Here is a tiny trained network, its code and every weight. The questions are about switching its units off for an input and a target symbol, where a switched-off unit gives its printed mean instead of its output.

import numpy as np


def w(rows, s, z=0):
    codes = np.array(rows[::2]) - 128.0
    scale = np.full(codes.shape[1], s)
    scale[-1] = z or s
    return codes * scale


def f(y):
    return np.maximum(y, 0)


def softmax(a):
    e = np.exp(a - a.max(-1, keepdims=True))
    return e / e.sum(-1, keepdims=True)


def log_softmax(a):
    a = a - a.max(-1, keepdims=True)
    return a - np.log(np.exp(a).sum(-1, keepdims=True))


def net(x, mask):
    ids = ['βεμξτφ'.index(c) for c in x.split()]
    T = len(ids)
    res = E[ids] + P[:T]
    r = res
    for j in range(2):
        rows = slice(4 * j, 4 * j + 4)
        q, k, v = (r @ M[0][rows].T for M in (Q, K, V))
        z = softmax(np.where(np.tri(T) > 0, q @ k.T / 4**0.5, -1e9)) @ v
        o = O[0][rows]
        res = res + np.where(mask[j], z, o[:, -1]) @ o[:, :-1]
    y = f(res @ A[0][:, :-1].T + A[0][:, -1])
    res = res + np.where(mask[2:6], y, B[0][:, -1]) @ B[0][:, :-1]
    return log_softmax(res[-1] @ U[:, :-1].T + U[:, -1])


Q, K, V, O, A, B = {}, {}, {}, {}, {}, {}
E = w([
[25,219,199,104,175,105],'β',
[167,143,70,184,110,217],'ε',
[147,153,205,118,79,191],'μ',
[155,23,158,185,151,129],'ξ',
[9,100,125,130,65,97],'τ',
[122,138,201,162,227,146],'φ',
],0.013)
P = w([
[61,184,133,205,89,219],'0',
[204,141,54,146,140,175],'1',
[168,183,153,187,99,109],'2',
[30,133,97,160,120,230],'3',
[187,123,102,116,139,142],'4',
[155,169,198,209,104,74],'5',
[19,76,141,149,127,239],'6',
[172,103,131,87,140,123],'7',
[145,157,228,238,106,43],'8',
[24,29,156,138,159,240],'9',
[162,78,154,61,152,105],'10',
[132,131,246,199,135,39],'11',
],0.012)
Q[0] = w([
[15,114,9,77,127,83],'head 1',
[123,146,166,174,185,85],'head 1',
[88,86,134,173,68,133],'head 1',
[104,54,59,77,116,211],'head 1',
[72,108,104,163,159,154],'head 2',
[76,65,111,141,102,131],'head 2',
[43,110,143,170,145,234],'head 2',
[111,126,142,158,101,161],'head 2',
],0.013)
K[0] = w([
[154,207,105,190,74,137],'head 1',
[129,102,183,180,175,43],'head 1',
[116,74,125,124,57,100],'head 1',
[184,138,116,138,68,234],'head 1',
[117,138,122,234,139,100],'head 2',
[90,127,117,193,66,119],'head 2',
[174,191,181,253,92,58],'head 2',
[107,153,160,116,110,103],'head 2',
],0.016)
V[0] = w([
[82,212,73,34,37,156],'head 1',
[181,77,144,88,74,148],'head 1',
[188,149,165,153,96,144],'head 1',
[125,44,77,128,21,90],'head 1',
[132,36,2,157,176,67],'head 2',
[116,163,187,145,167,127],'head 2',
[59,214,93,111,83,124],'head 2',
[52,95,162,85,211,61],'head 2',
],0.0095)
O[0] = w([
[127,191,148,141,206,135,95],'head 1',
[176,100,156,138,126,78,111],'head 1',
[196,129,148,97,125,142,157],'head 1',
[109,61,152,139,184,64,68],'head 1',
[129,118,137,113,68,204,3],'head 2',
[106,183,141,144,154,102,178],'head 2',
[72,59,142,68,208,149,132],'head 2',
[142,245,112,111,175,183,77],'head 2',
],0.012,0.013)
A[0] = w([
[82,114,165,195,51,136,71],'neuron 1',
[132,209,167,201,183,114,130],'neuron 2',
[71,125,148,121,173,102,4],'neuron 3',
[254,114,154,129,126,84,66],'neuron 4',
],0.0098,0.0041)
B[0] = w([
[180,86,106,81,74,177,197],'neuron 1',
[103,87,74,76,115,91,246],'neuron 2',
[245,141,156,169,150,139,184],'neuron 3',
[89,137,147,75,173,203,201],'neuron 4',
],0.012,0.011)
U = w([
[2,123,73,119,90,92,107],'β',
[200,106,59,91,179,150,1],'ε',
[73,163,244,159,165,208,204],'μ',
[34,40,158,160,96,156,73],'ξ',
[151,102,146,217,115,30,186],'τ',
[209,160,97,177,72,125,164],'φ',
],0.0061,0.0054)

Each question gives the input, a string of symbols that net reads in full, and the target symbol t.
The units are the heads (4 rows each of Q, K, V and O) and the neurons (one row each of A and B). Each row of codes is followed by its name. A weight is (code - 128) times the scale printed after its matrix; where a second scale follows, it is the last column's (O, A, B and U).
mask holds one flag per unit, heads first, then neurons. A switched-off unit (its flag False) gives its mean, the last column of its rows in O or B, instead of its output. The means were averaged over made-up inputs and are rounded, as every weight is.
A unit's drop is (log p(t) with every unit on - log p(t) with that unit switched off) / (log p(t) with every unit on - log p(t) with every unit switched off).
The circuit of an input: a set's keep is (log p(t) with only the set's units on - log p(t) with every unit switched off) / (log p(t) with every unit on - log p(t) with every unit switched off). Starting from all 6 units, units are removed one at a time, each time the one whose removal leaves the highest keep (on an exact tie, the one counted first), for as long as the keep stays at least 0.8.
units of the circuit, in order: the units of the circuit, biggest drop first
k most important neurons: the k neurons with the biggest drops, biggest first
which heads matter: for each layer, one digit per head in row order, 1 if its drop is at least 0.15 and else 0, layers parted by /
input τ τ ξ μ, target φ: units of the circuit, in order	[head 2]
input β ε φ φ μ τ μ β ε, target β: units of the circuit, in order	[neuron 2; head 1; neuron 3]
input τ μ φ μ, target β: 3 most important neurons	[neuron 2; neuron 3; neuron 1]
input β φ φ μ μ τ φ β τ ξ ξ μ, target ξ: 3 most important neurons	[neuron 4; neuron 3; neuron 1]
input μ φ μ β, target τ: units of the circuit, in order	[head 2; neuron 3]
input φ μ μ τ μ τ τ, target μ: units of the circuit, in order	[head 2; neuron 2]
input ε μ φ β ε β φ, target ε: units of the circuit, in order	[head 2; neuron 2; neuron 3]
input μ ε β φ ε μ β φ β τ φ ξ, target ξ: units of the circuit, in order	[head 1; neuron 4]
input ε μ ε ε ε, target ξ: which heads matter	01
input φ ε μ μ μ μ μ μ μ ξ φ β, target β: which heads matter	11
input μ ε φ φ φ μ β, target τ: which heads matter	01
input τ μ β φ, target ε: units of the circuit, in order	[head 2; neuron 3; neuron 2]
input ξ φ μ ε, target τ: which heads matter	11
input ε τ μ, target τ: units of the circuit, in order	[head 1; head 2]
input φ μ τ μ μ, target μ: units of the circuit, in order	[neuron 4; head 1; neuron 2; head 2]
input μ φ φ μ ε φ μ ξ φ ξ, target β: which heads matter	01
input ε μ φ, target φ: units of the circuit, in order	[head 1]
input τ μ β, target β: which heads matter	10
input φ ξ ξ β φ φ μ φ φ φ, target β: which heads matter	01
input μ μ μ ξ μ, target ξ: units of the circuit, in order	[head 2; head 1; neuron 4]
input ξ τ τ ε μ, target μ: which heads matter	11
input μ φ τ, target τ: which heads matter	10
input μ μ φ β ε ξ ε, target φ: which heads matter	01
input μ φ μ τ μ μ φ, target τ: units of the circuit, in order	[head 2; neuron 4]
input ξ μ β μ, target ε: units of the circuit, in order	[head 2; neuron 2; neuron 3; head 1]
